Below is a small trained network, with its code and all its weights. Each question gives an input and a class and asks what happens when units are switched off, that is, made to give their printed mean instead of their output.

import numpy as np


def w(rows, s, z=0):
    codes = np.array(rows[::2]) - 128.0
    scale = np.full(codes.shape[1], s)
    scale[-1] = z or s
    return codes * scale


def norm(h):
    return h / np.sqrt((h * h).mean(-1, keepdims=True) + 1e-5)


def f(y):
    return np.maximum(y, 0)


def log_softmax(a):
    a = a - a.max(-1, keepdims=True)
    return a - np.log(np.exp(a).sum(-1, keepdims=True))


def net(x, mask):
    res = np.array(x, float).reshape(1, 2) / 4 @ E
    u = 0
    for l in range(3):
        y = f(norm(res) @ A[l][:, :-1].T + A[l][:, -1])
        res = res + np.where(mask[u : u + 5], y, B[l][:, -1]) @ B[l][:, :-1]
        u += 5
    return log_softmax(norm(res)[-1] @ U[:, :-1].T + U[:, -1])


A, B = {}, {}
E = w([
[92,170,132,140,213,57,185,166,213,88,7],'x0',
[142,151,138,139,199,97,140,196,246,59,70],'x1',
],0.0019)
A[0] = w([
[138,109,103,98,101,150,109,74,5,162,146,93],'L0N1',
[158,114,183,113,123,142,91,124,154,132,119,252],'L0N2',
[81,133,117,102,162,143,149,82,89,152,125,137],'L0N3',
[172,117,132,145,87,142,110,130,92,125,128,73],'L0N4',
[146,105,124,142,42,159,114,79,52,129,187,143],'L0N5',
],0.0027,0.00029)
B[0] = w([
[66,112,193,223,211,12,91,22,251,96,84,248],'L0N1',
[121,123,71,100,75,60,124,149,120,177,165,151],'L0N2',
[109,87,163,154,124,156,101,133,160,36,134,173],'L0N3',
[132,155,117,133,154,150,168,100,79,158,67,170],'L0N4',
[41,113,159,93,153,104,96,123,17,82,99,253],'L0N5',
],0.0027,0.0038)
A[1] = w([
[88,162,123,117,173,94,175,106,163,139,7,33],'L1N1',
[60,162,160,121,150,103,167,140,174,153,1,7],'L1N2',
[102,103,165,161,115,132,126,94,128,148,119,74],'L1N3',
[90,116,116,75,126,136,65,165,110,100,143,216],'L1N4',
[108,150,118,161,142,91,202,123,135,119,38,103],'L1N5',
],0.0027,0.00017)
B[1] = w([
[53,53,203,140,172,176,15,48,27,62,95,252],'L1N1',
[138,36,146,138,142,43,36,24,122,80,121,254],'L1N2',
[171,141,206,130,185,162,121,68,146,118,125,176],'L1N3',
[128,162,99,147,82,188,200,141,83,170,80,159],'L1N4',
[80,79,251,130,142,86,80,74,62,180,67,222],'L1N5',
],0.0019,0.0041)
A[2] = w([
[68,127,163,139,129,120,112,3,112,126,159,119],'L2N1',
[181,129,87,147,134,128,122,152,206,122,115,155],'L2N2',
[86,100,175,137,172,116,137,126,145,142,49,255],'L2N3',
[128,103,143,123,124,172,136,180,105,108,141,215],'L2N4',
[126,129,121,142,109,158,103,88,89,127,146,230],'L2N5',
],0.0038,0.00053)
B[2] = w([
[147,127,234,144,242,33,70,126,178,51,80,254],'L2N1',
[129,170,231,207,113,112,185,123,83,193,193,139],'L2N2',
[101,112,167,82,61,133,35,28,4,102,198,218],'L2N3',
[98,151,67,156,106,170,172,94,85,159,91,136],'L2N4',
[141,84,91,84,97,132,84,120,211,49,22,169],'L2N5',
],0.0025,0.0076)
U = w([
[143,131,1,89,71,201,157,168,110,136,91,111],'0',
[169,178,152,174,105,144,207,191,141,200,217,118],'1',
[146,142,40,51,184,122,189,188,201,182,159,3],'2',
[100,91,203,118,186,67,46,57,107,69,96,184],'3',
],0.0064,0.0029)

Each question gives the input, the list of numbers given to net, and the class t.
The units are the neurons (one row each of A and B). Each row of codes is followed by its name. A weight is (code - 128) times the scale printed after its matrix; where a second scale follows, it is the last column's (A, B and U).
mask holds one flag per neuron, layer by layer. A switched-off neuron (its flag False) gives its mean, the last column of its row in B, instead of its output. The means were averaged over made-up inputs and are rounded, as every weight is.
A unit's drop is (log p(t) with every unit on - log p(t) with that unit switched off) / (log p(t) with every unit on - log p(t) with every unit switched off).
top k neurons: the k neurons with the biggest drops, biggest first
top k neurons in layer l: the k neurons of layer l with the biggest drops, biggest first
drop when u is switched off: that unit's drop, to one decimal
input [-6,7], class 1: top neuron : [L0N5]
input [-5,8], class 1: top 3 neurons : [L0N1; L2N2; L2N1]
input [-7,6], class 0: top 4 neurons : [L0N1; L2N1; L1N2; L1N1]
input [-4,6], class 1: top 2 neurons : [L0N5; L0N1]
input [-3,4], class 1: top 3 neurons : [L1N1; L0N1; L0N5]
input [-6,5], class 0: top 3 neurons : [L0N1; L1N2; L2N1]
input [0,0], class 0: top 2 neurons in layer 2 : [L2N1; L2N3]
input [-4,5], class 1: top 3 neurons : [L1N1; L0N5; L0N1]
input [-5,5], class 0: top 2 neurons : [L0N1; L2N1]
input [-3,3], class 0: top 3 neurons : [L0N1; L2N1; L1N2]
input [-7,7], class 0: top 2 neurons : [L0N1; L2N1]
input [-5,6], class 1: top 2 neurons in layer 2 : [L2N2; L2N1]
input [-8,8], class 0: drop when L2N1 is switched off : 0.6
input [-4,7], class 1: drop when L2N1 is switched off : 0.1
